Here is a tiny trained network, its code and every weight. The questions are about switching its units off for an input and a class, where a switched-off unit gives its printed mean instead of its output.

import numpy as np


def w(rows, s, z=0):
    codes = np.array(rows[::2]) - 128.0
    scale = np.full(codes.shape[1], s)
    scale[-1] = z or s
    return codes * scale


def norm(h):
    return h / np.sqrt((h * h).mean(-1, keepdims=True) + 1e-5)


def f(y):
    return y / 2 * (1 + np.tanh(0.7978845608 * (y + 0.044715 * y**3)))


def log_softmax(a):
    a = a - a.max(-1, keepdims=True)
    return a - np.log(np.exp(a).sum(-1, keepdims=True))


def net(x, mask):
    res = np.array(x, float).reshape(1, 7) / 4 @ E
    u = 0
    for l in range(2):
        y = f(norm(res) @ A[l][:, :-1].T + A[l][:, -1])
        res = res + np.where(mask[u : u + 5], y, B[l][:, -1]) @ B[l][:, :-1]
        u += 5
    return log_softmax(norm(res)[-1] @ U[:, :-1].T + U[:, -1])


A, B = {}, {}
E = w([
[70,52,51,91,169,88,110,186,66,98],'x0',
[157,209,116,135,185,198,120,92,141,61],'x1',
[101,177,185,129,47,183,92,255,74,121],'x2',
[150,110,194,134,98,25,89,111,209,72],'x3',
[94,126,210,88,159,224,88,187,194,34],'x4',
[183,46,77,85,162,107,147,169,106,194],'x5',
[85,87,96,209,82,165,113,147,143,199],'x6',
],0.0073)
A[0] = w([
[58,138,168,149,2,46,137,141,63,134,32],'0.n0',
[81,143,73,165,33,100,140,121,50,200,5],'0.n1',
[132,116,102,109,47,37,132,169,54,170,110],'0.n2',
[93,166,132,133,157,182,107,155,117,101,238],'0.n3',
[192,201,82,69,114,92,173,119,111,77,88],'0.n4',
],0.0072,0.0026)
B[0] = w([
[123,119,143,122,138,82,69,8,99,88,220],'0.n0',
[76,140,199,145,103,144,203,114,158,156,225],'0.n1',
[117,77,201,133,115,139,150,111,112,96,253],'0.n2',
[48,156,135,126,114,56,95,128,110,165,239],'0.n3',
[201,116,110,162,141,117,110,85,184,129,190],'0.n4',
],0.012,0.004)
A[1] = w([
[170,126,102,31,165,13,109,198,113,85,131],'1.n0',
[115,169,111,177,107,184,152,90,63,254,67],'1.n1',
[206,171,241,122,39,130,125,123,11,59,133],'1.n2',
[107,53,100,214,115,175,254,104,161,222,2],'1.n3',
[178,10,62,55,211,108,78,122,26,94,23],'1.n4',
],0.006,0.0043)
B[1] = w([
[182,106,113,64,80,176,137,177,87,194,199],'1.n0',
[173,75,78,97,110,107,110,170,180,129,203],'1.n1',
[91,97,144,200,143,75,161,66,147,128,252],'1.n2',
[136,94,63,122,175,141,179,169,130,79,216],'1.n3',
[87,72,173,162,32,75,247,165,74,194,193],'1.n4',
],0.012,0.004)
U = w([
[161,86,16,163,161,162,163,139,162,127,5],'0',
[48,172,132,110,72,218,70,255,63,129,126],'1',
[81,155,229,179,106,106,64,25,158,84,253],'2',
[228,209,75,114,176,131,129,65,122,124,20],'3',
[221,98,167,101,77,147,103,171,181,130,146],'4',
[107,41,135,137,94,101,241,120,95,166,134],'5',
],0.014,0.0041)

Each question gives the input, the list of numbers given to net, and the class t.
The units are the neurons (one row each of A and B). Each row of codes is followed by its name. A weight is (code - 128) times the scale printed after its matrix; where a second scale follows, it is the last column's (A, B and U).
mask holds one flag per neuron, layer by layer. A switched-off neuron (its flag False) gives its mean, the last column of its row in B, instead of its output. The means were averaged over made-up inputs and are rounded, as every weight is.
A unit's drop is (log p(t) with every unit on - log p(t) with that unit switched off) / (log p(t) with every unit on - log p(t) with every unit switched off).
The circuit of an input: a set's keep is (log p(t) with only the set's units on - log p(t) with every unit switched off) / (log p(t) with every unit on - log p(t) with every unit switched off). Starting from all 10 units, units are removed one at a time, each time the one whose removal leaves the highest keep (on an exact tie, the one counted first), for as long as the keep stays at least 0.8.
units of the circuit, in order: the units of the circuit, biggest drop first
k most important neurons: the k neurons with the biggest drops, biggest first
k most important neurons of layer l: the k neurons of layer l with the biggest drops, biggest first
drop when u is switched off: that unit's drop, to one decimal
input [-3,-5,0,-8,2,-6,-3], class 1: units of the circuit, in order -> 0.n2; 0.n0; 0.n3
input [-2,3,-2,-6,1,-4,8], class 0: units of the circuit, in order -> 1.n1
input [2,6,0,8,8,5,5], class 1: 2 most important neurons -> 1.n2; 0.n4
input [-8,2,-6,3,2,3,5], class 0: units of the circuit, in order -> 0.n0; 1.n3; 0.n3
input [5,2,0,2,7,-8,8], class 1: units of the circuit, in order -> 1.n2; 0.n0
input [-6,-2,-6,7,-4,8,5], class 0: 3 most important neurons -> 1.n4; 1.n3; 0.n0
input [2,-2,-5,6,-3,0,-8], class 4: units of the circuit, in order -> 0.n4; 1.n0; 1.n2
input [-1,4,-8,1,0,-5,-7], class 3: units of the circuit, in order -> 0.n2; 1.n2; 0.n0
input [8,6,2,6,1,-4,5], class 1: units of the circuit, in order -> 1.n2; 0.n2
input [-2,3,-3,7,0,0,-7], class 3: units of the circuit, in order -> 0.n2; 0.n1; 1.n0
input [-6,-5,-6,1,8,6,-1], class 4: units of the circuit, in order -> 1.n2; 1.n4
input [2,2,-8,2,-2,-3,4], class 0: 2 most important neurons -> 0.n0; 0.n3
input [8,-3,3,1,-5,0,5], class 2: 3 most important neurons of layer 0 -> 0.n0; 0.n2; 0.n1
input [2,-5,-1,7,-8,-1,1], class 2: units of the circuit, in order -> 0.n0
input [-2,7,3,3,-5,-3,-3], class 3: 3 most important neurons -> 0.n4; 0.n2; 0.n1
input [1,0,-7,1,-5,-4,1], class 0: 3 most important neurons of layer 1 -> 1.n3; 1.n4; 1.n2
input [-7,0,-6,-8,-3,-7,3], class 0: 2 most important neurons of layer 1 -> 1.n1; 1.n3
input [-7,4,-8,5,4,6,-8], class 3: 2 most important neurons of layer 0 -> 0.n2; 0.n1
input [-3,0,-1,-8,-4,2,-2], class 0: drop when 1.n1 is switched off -> 0.1
input [4,-7,6,-2,-1,-3,0], class 2: drop when 0.n0 is switched off -> 0.2
input [6,-8,-1,5,0,-3,4], class 2: units of the circuit, in order -> 0.n0
input [-1,0,-1,-2,8,7,-1], class 1: drop when 1.n2 is switched off -> 0.1
input [-4,6,4,-8,-7,8,3], class 0: drop when 1.n4 is switched off -> 0.2
